Rows with their classes
[ 27   2  -9   0 -11  18 -28 -21  11  10 -23   5   5   4 -22 -42 -24  -5
   8  -5   9  -4  -7 -49   5  -7   4  14  -2 -27 -10   8   3   0  -1   1
   1  -3 -23   4  -2  29  36   5 -18   7  -4  -3   1  24 -39   4  18  12
  24 -15  -4  -8  -9   5   0]	L
[ 10  -2  -2  -8 -13   7 -29  14   8  -5 -22   5   3 -15  -9 -31 -17  -4
  14  -7   6  -5  -2 -30   3   1  -1   2  -1  -3  -8   2   0  -1   9 -11
   4   1 -17   9   5  19  41  -2  -3   5 -10   1   7  15 -32   4   6   7
  22  -7  -1  -4  -8  -2   4]	K
[ 17   3  -9  -2   6  -1 -14 -17   9   5 -12   5   7   5 -18 -19 -18  -2
 -14   2 -13  -5  -5 -20   3  -7   3  15   0 -30 -10   2   0  -6 -11   3
   5 -12 -21  -4  20  27  15  -5  -6  -3 -13  -5   2  37 -35  13  14   5
  12 -17   4  -7   0  -4  -7]	D
[ 19   0 -21  -1 -15  15 -24 -13   7  -3 -15   3  13   5 -25 -36 -23   1
   8  -9  -8   2  -1 -42  20  -5  -1   9  -5 -19  -4  -1   4   3   4   5
   9  -3 -29  14   1  25  27  -1 -11  16  -5  -7   8  11 -29   4  17  11
  20 -18  -2  -1 -13   4   4]	L
[ 18  -3  41  -2   2  11  -7  -7  -6 -10 -26   8   8   1  -8 -27 -30   1
  27  -8   0   3   0 -41  24 -18  14  16 -18 -13   0   0   6   0   4 -24
   5   4  -7   6   8  21  52  -2 -11  19 -19  -4   0  18 -22  -5  18  10
  33 -12  -5   3 -13   9  -9]	S
[ 41   6  26  -6  43   5  11 -12   6  18 -45  13   9   0 -23 -35 -22  -3
   1  14  -6   0   4 -15  23  -4  11  22  -4   3 -25 -16   2  -8 -12  -2
   9 -12 -52 -12  14  29  19  -4  -1   8 -23   2  -9  40 -29  19  24   9
  28 -31  -1 -11  -6  -2 -23]	S
[ 34   8  -9   2 -11  20  19 -11  12  10  -8   4  17   5  -9 -13 -22  -4
  15  -6  -4  -2   4 -43   2  -4   3 -16  -5 -17  19   3  -5 -22   5  32
   1   5 -42 -19  13  21  15   1 -10  25  -8   3   3  21 -12  -6   0   5
  16   0  -9 -10  -4   5  17]	L
[ 38  47  -3  -6 -12   8 -33 -27   1 -24  21   2   4   1 -21   9 -13  12
 -19 -10   9  -3  -3 -67  -2 -17   2   8   2 -48   1  17  -3  11 -15  21
  11 -14 -46   0   7   2  34  -4 -13  26  -7  -2  10  12 -75   2  11  -2
  21   4  -8  -7 -15   3 -35]	D
[  6 -22 -16  -3 -39  14 -38 -11  15  11 -62  11   3  10 -21 -71 -37  -6
  16  -1   4 -17 -12 -60  -1  -6  17  34   3 -20  -6  -7   3  10   6 -65
  37  17  -1  13 -16  28  36   6 -26  12 -15 -11  -8  32 -41   0  36  22
  35 -37  -1 -10  -2  10   8]	D
[ 12  -3   0  -8   0  19 -22 -15   7 -14 -17   5   8   6 -21 -35 -12  -7
   9   0  -3   6  -1 -26   6  -5   4   3  -2 -11 -15   4   5   4  -3  13
   3  -4 -12   2   7  25  39   2  -5  -2  -3  -3  10  17 -24   3  14   4
  12 -21   0   1 -11   1  -4]	D
[ 36  -6   0  -8   5  11 -33 -25  12  -1 -17   3   5   7 -35 -52 -20  -7
  -3  10  -5   2  -7 -17   1  -6   6   8  -2 -37 -16   5   1  -5  -5  24
  26  -8  -8   6  -1  17  32   0  -7  -8  -2   1 -13  21 -24  11  11   5
  25 -27  -4  -3  -7  -1 -40]	K
[ 62  -8  -8  -1  -7  23 -53 -52  24   8 -40   1   8  13 -46 -81 -26 -10
  26   4  -4  -4  -3 -53   1 -14   3  32   2 -79 -12  -2  10  -3   6   0
  51 -11 -15   6 -13  15  64  -9 -20  -4  -6  -2  -4  41 -57  14  17  15
  36 -35  -5  -4  -9   6 -52]	K
[ 23  -3  -6 -13   0   8 -20 -18  11   3 -25  11   1   6 -19 -38 -20  -3
   0   0  -6  -7  -3 -24   3  -3   9  14  -4 -12 -13  -2   1  -5  -9  -5
  13  -3 -18   4   0  28  28   3 -12  -3 -10  -7   1  27 -32   8  15  10
  28 -20   0  25  -3  -2  -8]	D
[  9  -5   7   1  -9  14 -28 -18   6 -29  -6   1  -9   4 -10 -25 -16  -4
  11 -13  -3  -3   2 -29   3 -10  -1   0   1 -12  -1  -8   4   3   1   6
   8  -6   4  -6  -5  18  52   3  -1   7  -4  -4  11  12 -32  -5   9   5
  22 -15  -1  -2 -12  -1 -14]	L
[ 27  26  -7  -8 -13   2 -41 -33   5  -9 -24   1   9   5 -30 -21 -25   2
 -14  -6   9 -13  -5 -80   1 -12   8  28   1 -20 -21   9   3   7 -18 -14
  13  -9 -44  -6  10  24  35   2 -18  18 -22  -7   5  36 -76  10  24  12
  33 -12  -7 -12  -7   1 -11]	D
[ 22  -5   1 -11  -7  16 -33 -10  13 -16 -12   0   7   3 -18 -49 -21  -1
  17  -1  -9   3   0 -23   8  -7  -1  10   3 -11  -9   6  10  -1 -10   6
  12  -6 -28  15  -4  45  58  -3  -9  -3  -9  -6  11  13 -33   7  11  18
  15 -26  -1   0 -16   3 -14]	L
[ -5  -5   7  -2  -7  14 -31 -10   3 -30 -12  -1   8   1   2 -30 -14 -10
  21   1  -3  -6  -1 -27  10 -15   0   6   3  -6  -5  14   0   9  -8  -9
  12  -5  22   9  -8  21  43  -2  -2  -7   2  -2  11   6 -34   4   8   7
  23 -13  10  -2 -12   6 -20]	L
[  3   5   9  -7 -26  16 -59  -5  13 -32 -23   4   2  -1 -10 -41 -24 -10
  13 -10   4 -11 -13 -49   9 -16   8  22   2 -18  -8  11  16  14   9 -35
  12   0  14  19 -17  16  55 -13 -15  12  -9  -2   4   2 -36  -4  17  16
  31 -17  -3  -9 -12   7 -12]	L
[  8  -2  -1  -3 -23  11 -35 -17  -9  -9 -22  11   6   3 -19 -37 -30  -9
  14  -8  -9  -6  -3 -46   0 -10  15  10  -1 -16  -4   2   6   5  -2  -7
  10   5  -7   4   5  21  43   1  -9   2  -7   2   3  24 -40   2  19  17
  25 -17  -4  -3  -8   5  -8]	K
[ 40  -1  -2  -1   9   5 -22 -22  17  18 -30  -1   1   3 -17 -37  -1  13
  -8  16  -2  -4  -2 -13  -3  -1   4  19  -8 -36 -11 -15  -1  -4  -2   2
  32  -8 -11   0 -17   6  10  -1  13  -5  -3  -2   0  21 -20  16  12   9
  15 -25   7  -2  -8   8 -27]	K
[  2  -1   9   5 -29  12 -42 -16  12 -16 -21   4   5  11 -12 -19 -28  -1
  11 -11   3  -9  -9 -56  -1  -7  -1  22   1 -33  23   3  -1  11   4 -42
  13  -2   3  16  -2  10  37  -2 -15  20 -15  -5  -4  11 -34  -7  26  23
  21  -9  -4  -1  -8   1   4]	S
[ 29   1  15  -5  -9  18 -27 -16   3 -20 -25  10   8   1 -15 -39 -29  -6
  26 -13   1  -2  -7 -49  14 -16   6   8   3  -9 -13   5   1   0  -1 -11
  11  -2 -19   4  -7  22  57  -1 -17  12 -13  -1   7  16 -32   5  24  14
  32 -17   1  -2 -21  12 -18]	S
[ 24  -1   0 -10  -6   9 -28 -14  10   0 -27  12   3   8 -24 -45 -24  -4
   5  -4   3  -5  -9 -29   7  -9   2  10   0 -14 -12  -3   7  -1  -7   5
   7  -4 -22   2  -1  28  47  -3  -6  -3 -14  -6   9  30 -38  16  15  10
  27 -35  -7  -9  -7   2 -26]	K
[ 16  -5  22  -5   8   9 -13 -10   0 -10 -22   6  10   2 -14 -32 -16  -5
  17  -2   3   2   0 -28  17 -10   4   6  -3 -14  -8   3   3   0   1   4
   1  -8  -4  -6   0  23  45  -4   4   7  -9   4   0  23 -26   5  14   4
  24 -19  -5  -6 -10   9 -35]	S
[ 16   7 -30  -2 -26  12 -40 -18  16 -19 -23   1   0   7  -9 -43 -22  -2
   1  -4   1  -8 -11 -51  -4  -9   5  18   2 -26   3   7   7   1  -3 -12
  18   1  -4   5  -8  20  51   2 -17   8 -10  -2   3  13 -44   2   9  18
  17 -16  -2  -4  -5  -2  -7]	S

Rows with their classes
[  4  -6   4  -7   1  -2  -2  -4  -1 -15   2   1   1  -3 -16   8  -3 -13
  -7  -7   7   0  -1  -5  -3  -6   2 -13  -7  -6   6  -2  -4 -16   6  -8
   5  14  -4 -18  -4  -7   0  -3   3 -18  -3   0  12  -8 -12   5 -16  -7
  -6  -5 -11   8  -8   4  -8]	Lak
[  3  -6   4  -5   9   3  -3  -7  -6   1   1   9   4  -3 -10   6  -2  -8
  -3   2   3   6  10   7  -7  -4   2  -5  -3 -11   6  -6  -5  -4  -1 -12
   3  11 -10  -2   0  -1  -3   0   4  -9 -10  -4   3  -6  -4  -3 -10   2
   4  -1   8   3  -4  -5  -4]	Dami
[  5 -12   1   0   7   7   0   3  -5 -17   6   2  -1   8  -6  16   6 -11
  -1  -2   4   2  10   0 -12  -2   3  -7   0   0   7  -3  -5  -8   0 -16
   1  21 -12 -11  -1  -9   1   1   3 -18 -10   3  16   2 -10   2 -12  -4
  -6  -2   1  -2  -9  -2  -2]	Lak
[  4  -7   2  -3   8   6   2   1  -3  -6   1   7  -1   5  -5   3   5  -3
  -2   4  -1   6  11   2  -9  -6   2  -3  -3   1   4  -4  -4  -2   5 -13
   1  13 -10  -3   4  -7  -1   2   5  -5  -7   2  14  -2  -2   3 -12  -1
  -3  -2   9   2  -2  -5  -4]	Lak
[  2  -5   3  -5  10   1  -1  -3  -4  -2  -1   8   3  -1  -9   5  -1  -6
  -1   2   2   4  10   9  -8  -5   2  -4  -1  -7   4  -4  -6  -3   2 -10
   2   8  -3  -2   3  -3  -1   1   5  -6  -7  -4   6  -3  -3  -1  -9   1
   1   1   7   1  -2  -6  -3]	Dami
[  5  -4  -4  -4  22   5   8   1  -7   1  -2  13   2  -2   0   8   9   0
  -3   9  -3   9  17  11 -11 -13  -3   0  -5  -2   4  -6  -6   5   9 -16
  -5  11 -14   9   4  -8   0   6   7  -1 -10  -1   9   0   5  -2  -7   0
   0   0  18  -2   0  -8  -1]	Lak
[  4  -5   5  -6   1   5  -2  -6  -3  -1   3   7   1   2 -12   5  -3  -8
  -1   1   1   3   7   3  -6  -2   6  -4  -2  -7   5  -4  -4  -4   0 -11
   4   8  -8  -6   4  -2   0   0  -1 -10  -6  -2   6  -3  -6   2 -12   2
   0  -3   5   4  -5  -3  -5]	Dami
[  1  -9   3   8  -3   3  -2   7   6  -9   7  -1  -9  18   0  14   7   3
  -7  -3  -2  -5   0  -4  -2  14  10  -4  12   5  -2   8  -1  -6 -14   1
   6   8  -1 -11  -4 -11  -4   0   3  -7  -4   4  14   9  -5  11  -7   5
 -11   7   3  -5   0  -1  -3]	Lak
[ 2 -6  2 -1  7  5 -2 -1 -3  2  3  7  1  4 -5  8  1 -4 -1  3  1  2  8  5
 -7 -2  3 -2  1 -5  4 -3 -3 -1 -2 -9  5  8 -8  2  8 -2  0  0  2 -5 -8  1
  5  1 -2  3 -6  4  2 -1 10 -1 -2 -5 -2]	Dami
[  3  -4 -12   1  20  -1   6   5   6 -14  -1   5  -4   2   5   8   6   1
  -5  -3   5   1  -2  -6  -4  -6  -2  -8  -3   8   3  -3  -2  -7  16 -10
  -6  11  -8 -12  -6 -14   1   2   5 -13  -6   8  18   2   0   6  -6  -7
 -13  -3   2  -3  -1   4  -3]	Lak
[  7  -8   3  -5   4   6   6   2  -1 -11   1   5  -1   7  -8  11   7  -7
  -2   2   0   7  10  -2  -8  -7   2  -6  -5   2   5  -4  -4  -8   7 -11
   5  16 -12  -9   2 -11  -1   1   5 -12  -7   4  21  -2  -5   5 -19  -3
  -5  -2   2   4  -4  -5  -4]	Lak
[  3  -5   1  -2  12   4  -1  -2  -6   3  -1   9   1   1  -4  15   2  -3
  -2   4   1   5  14  11  -9  -3   3   0  -1  -7   3  -4  -6   2   0  -9
   1   7 -10   6   4  -2   0   1   5  -3  -9  -1   4  -2   2  -2  -5   4
   4   2  14   0  -1  -7  -1]	Lak
[  5  -8  -3   1  14   7  10   8  -5  -4   0   8  -4   7   5  11  15   3
  -3   7  -4   5  17   8 -11  -7   0   2  -2   3   0  -4  -6   5   1 -14
  -3  14 -15   5   2 -11  -3   5   5   0  -8   3  14   6   2   3  -6  -2
  -7   4  15  -4  -1  -7  -1]	Dami
[ 3 -9  5  4  0  5 -1  3  1 -4  6  4 -6 12 -4 13  6 -1 -5  1 -2  2  7  2
 -6  8  8 -2  7  1  3  2 -2 -5 -8 -5  5 11 -6 -5  1 -8 -2 -1  3 -6 -5  5
 12  6 -4  8 -8  5 -5  4  8 -4 -1 -4 -2]	Dami
